Below is a small trained network, with its code and all its weights. Each question gives an input and a target symbol and asks what happens when units are switched off, that is, made to give their printed mean instead of their output.

import numpy as np


def w(rows, s, z=0):
    codes = np.array(rows[::2]) - 128.0
    scale = np.full(codes.shape[1], s)
    scale[-1] = z or s
    return codes * scale


def norm(h):
    return h / np.sqrt((h * h).mean(-1, keepdims=True) + 1e-5)


def f(y):
    return y / 2 * (1 + np.tanh(0.7978845608 * (y + 0.044715 * y**3)))


def softmax(a):
    e = np.exp(a - a.max(-1, keepdims=True))
    return e / e.sum(-1, keepdims=True)


def log_softmax(a):
    a = a - a.max(-1, keepdims=True)
    return a - np.log(np.exp(a).sum(-1, keepdims=True))


def net(x, mask):
    ids = ['εζηθμπστ'.index(c) for c in x.split()]
    T = len(ids)
    res = E[ids] + P[:T]
    u = 0
    for l in range(3):
        q, k, v = (norm(res) @ M[l].T for M in (Q, K, V))
        z = softmax(np.where(np.tri(T) > 0, q @ k.T / 3**0.5, -1e9)) @ v
        res = res + np.where(mask[u], z, O[l][:, -1]) @ O[l][:, :-1]
        u += 1
        y = f(norm(res) @ A[l][:, :-1].T + A[l][:, -1])
        res = res + np.where(mask[u : u + 8], y, B[l][:, -1]) @ B[l][:, :-1]
        u += 8
    return log_softmax(norm(res)[-1] @ U[:, :-1].T + U[:, -1])


Q, K, V, O, A, B = {}, {}, {}, {}, {}, {}
E = w([
[166,165,192,144,117,79],'ε',
[125,120,134,30,152,90],'ζ',
[125,237,14,163,156,195],'η',
[103,57,165,135,130,170],'θ',
[142,115,176,148,193,123],'μ',
[226,89,156,162,133,73],'π',
[128,253,188,90,100,59],'σ',
[105,10,44,36,197,35],'τ',
],0.016)
P = w([
[103,177,103,128,2,212],'0',
[105,155,102,170,75,202],'1',
[201,150,83,134,179,210],'2',
[113,76,125,100,125,141],'3',
[126,128,138,166,195,123],'4',
[141,128,136,165,188,114],'5',
[137,125,166,111,185,84],'6',
],0.01)
Q[0] = w([
[59,56,185,111,87,2],'0.h0',
[66,85,191,102,169,61],'0.h0',
[90,109,157,61,152,210],'0.h0',
],0.006)
K[0] = w([
[124,135,59,157,1,236],'0.h0',
[109,189,51,143,69,181],'0.h0',
[105,30,73,223,63,169],'0.h0',
],0.008)
V[0] = w([
[181,2,104,160,90,133],'0.h0',
[105,193,170,178,117,84],'0.h0',
[162,130,121,169,125,182],'0.h0',
],0.0078)
O[0] = w([
[227,129,205,127,149,159,85],'0.h0',
[143,111,73,243,140,132,127],'0.h0',
[156,219,162,254,214,222,254],'0.h0',
],0.0073,0.0029)
A[0] = w([
[166,219,97,69,16,85,95],'0.n0',
[158,141,39,212,114,148,125],'0.n1',
[178,228,152,147,86,159,156],'0.n2',
[70,165,135,100,121,190,155],'0.n3',
[163,95,16,31,254,89,95],'0.n4',
[114,151,137,175,30,112,142],'0.n5',
[85,81,136,113,93,145,133],'0.n6',
[109,52,135,178,148,12,4],'0.n7',
],0.008,0.0031)
B[0] = w([
[99,152,107,116,166,242,164],'0.n0',
[168,108,161,122,174,67,237],'0.n1',
[208,79,142,132,79,105,253],'0.n2',
[198,131,121,177,142,153,176],'0.n3',
[79,146,136,190,115,106,241],'0.n4',
[255,134,122,178,171,176,143],'0.n5',
[174,118,183,145,172,135,115],'0.n6',
[151,88,206,123,135,123,157],'0.n7',
],0.0094,0.005)
Q[1] = w([
[217,135,31,106,2,120],'1.h0',
[184,238,159,167,216,184],'1.h0',
[100,90,104,90,11,173],'1.h0',
],0.0058)
K[1] = w([
[175,160,53,117,2,159],'1.h0',
[146,124,145,141,168,189],'1.h0',
[38,209,14,78,59,109],'1.h0',
],0.0085)
V[1] = w([
[109,113,176,119,45,138],'1.h0',
[167,88,123,125,131,168],'1.h0',
[88,96,163,134,255,140],'1.h0',
],0.0097)
O[1] = w([
[254,109,73,129,161,89,30],'1.h0',
[57,46,202,65,130,85,254],'1.h0',
[83,174,227,100,137,231,198],'1.h0',
],0.0071,0.0036)
A[1] = w([
[164,238,73,90,153,208,66],'1.n0',
[94,175,91,123,96,124,55],'1.n1',
[84,174,96,137,94,150,4],'1.n2',
[128,65,137,165,172,133,30],'1.n3',
[106,102,55,98,155,102,75],'1.n4',
[82,174,136,152,76,164,143],'1.n5',
[192,109,199,163,113,78,96],'1.n6',
[205,170,98,172,24,1,104],'1.n7',
],0.0082,0.0037)
B[1] = w([
[123,139,147,165,183,107,247],'1.n0',
[93,169,77,32,127,146,123],'1.n1',
[123,178,135,107,77,103,122],'1.n2',
[81,215,82,63,71,111,137],'1.n3',
[81,160,146,155,98,138,119],'1.n4',
[158,96,87,77,254,109,167],'1.n5',
[155,111,247,77,132,94,253],'1.n6',
[125,105,150,146,97,196,206],'1.n7',
],0.0094,0.0042)
Q[2] = w([
[51,78,99,117,33,2],'2.h0',
[140,174,52,81,65,110],'2.h0',
[102,212,114,138,229,109],'2.h0',
],0.0077)
K[2] = w([
[171,158,106,132,97,130],'2.h0',
[134,188,155,99,38,181],'2.h0',
[59,228,254,215,108,93],'2.h0',
],0.007)
V[2] = w([
[225,129,70,166,227,106],'2.h0',
[3,17,59,181,79,58],'2.h0',
[121,232,51,121,148,50],'2.h0',
],0.0072)
O[2] = w([
[134,36,222,77,100,4,203],'2.h0',
[212,77,83,114,229,121,3],'2.h0',
[153,110,140,69,45,105,74],'2.h0',
],0.011,0.0062)
A[2] = w([
[213,77,164,165,140,137,177],'2.n0',
[124,118,83,117,134,140,1],'2.n1',
[149,106,122,158,88,108,37],'2.n2',
[113,59,199,169,206,166,112],'2.n3',
[164,56,178,87,160,5,105],'2.n4',
[116,61,63,137,164,198,122],'2.n5',
[168,84,85,117,51,155,141],'2.n6',
[122,193,26,101,115,122,105],'2.n7',
],0.011,0.0036)
B[2] = w([
[119,54,127,47,164,45,213],'2.n0',
[150,234,128,121,152,83,115],'2.n1',
[57,172,143,46,255,137,129],'2.n2',
[185,168,141,77,181,201,255],'2.n3',
[90,245,137,69,174,77,236],'2.n4',
[217,130,80,66,165,149,135],'2.n5',
[135,71,104,201,75,213,128],'2.n6',
[53,150,127,32,70,157,143],'2.n7',
],0.0078,0.008)
U = w([
[139,169,171,102,127,65,191],'ε',
[98,99,110,181,29,123,142],'ζ',
[106,75,92,232,130,113,141],'η',
[195,78,221,112,129,127,254],'θ',
[153,132,186,146,160,180,26],'μ',
[118,110,142,225,125,245,50],'π',
[91,151,98,80,80,192,152],'σ',
[178,90,71,89,175,196,82],'τ',
],0.011,0.0038)

Each question gives the input, a string of symbols that net reads in full, and the target symbol t.
The units are the heads (3 rows each of Q, K, V and O) and the neurons (one row each of A and B). Each row of codes is followed by its name. A weight is (code - 128) times the scale printed after its matrix; where a second scale follows, it is the last column's (O, A, B and U).
mask holds one flag per unit, layer by layer, with each layer's heads first. A switched-off unit (its flag False) gives its mean, the last column of its rows in O or B, instead of its output. The means were averaged over made-up inputs and are rounded, as every weight is.
A unit's drop is (log p(t) with every unit on - log p(t) with that unit switched off) / (log p(t) with every unit on - log p(t) with every unit switched off).
The circuit of an input: a set's keep is (log p(t) with only the set's units on - log p(t) with every unit switched off) / (log p(t) with every unit on - log p(t) with every unit switched off). Starting from the 12 units with the biggest drops (on a tie, the unit counted first), units are removed one at a time, each time the one whose removal leaves the highest keep (on an exact tie, the one counted first), for as long as the keep stays at least 0.8.
circuit, biggest first: the units of the circuit, biggest drop first
k most important neurons: the k neurons with the biggest drops, biggest first
k most important neurons of layer l: the k neurons of layer l with the biggest drops, biggest first
drop when u is switched off: that unit's drop, to one decimal
input π τ μ, target τ: circuit, biggest first => (2.h0 0.n4)
input π ζ τ ζ, target τ: 2 most important neurons => (0.n2 0.n4)
input θ η η, target ε: most important neuron => (0.n1)
input π η π ε η, target η: 3 most important neurons => (1.n6 1.n7 0.n7)
input θ η π τ ε η, target η: 2 most important neurons of layer 1 => (1.n6 1.n5)
input π π η η π θ, target π: 2 most important neurons of layer 0 => (0.n2 0.n1)
input η ζ ζ, target σ: 2 most important neurons of layer 0 => (0.n2 0.n0)
input ζ σ σ μ η, target π: 4 most important neurons => (0.n7 0.n6 2.n4 2.n0)
input μ π η η τ η, target τ: 2 most important neurons => (1.n5 0.n0)
input μ ζ π π, target ε: 2 most important neurons => (2.n4 0.n2)
input π π η, target θ: 2 most important neurons of layer 0 => (0.n2 0.n1)
input ε η η, target ε: 2 most important neurons => (0.n1 0.n5)
input ε ζ ε μ τ σ, target τ: 3 most important neurons => (0.n0 1.n5 0.n4)
input μ μ η, target π: most important neuron of layer 1 => (1.n6)
input ζ π ζ ζ η, target σ: 2 most important neurons => (2.n7 1.n1)
input ζ ζ σ, target σ: 2 most important neurons of layer 0 => (0.n0 0.n2)
input η σ ε μ ζ, target π: drop when 2.h0 is switched off => 0.1
input ε η μ π μ μ, target π: drop when 2.h0 is switched off => 0.2
input θ η σ σ η, target ζ: drop when 0.n7 is switched off => 0.0
input η τ ε τ η, target τ: drop when 2.h0 is switched off => 2.0
input ζ π η μ, target π: most important neuron => (0.n2)
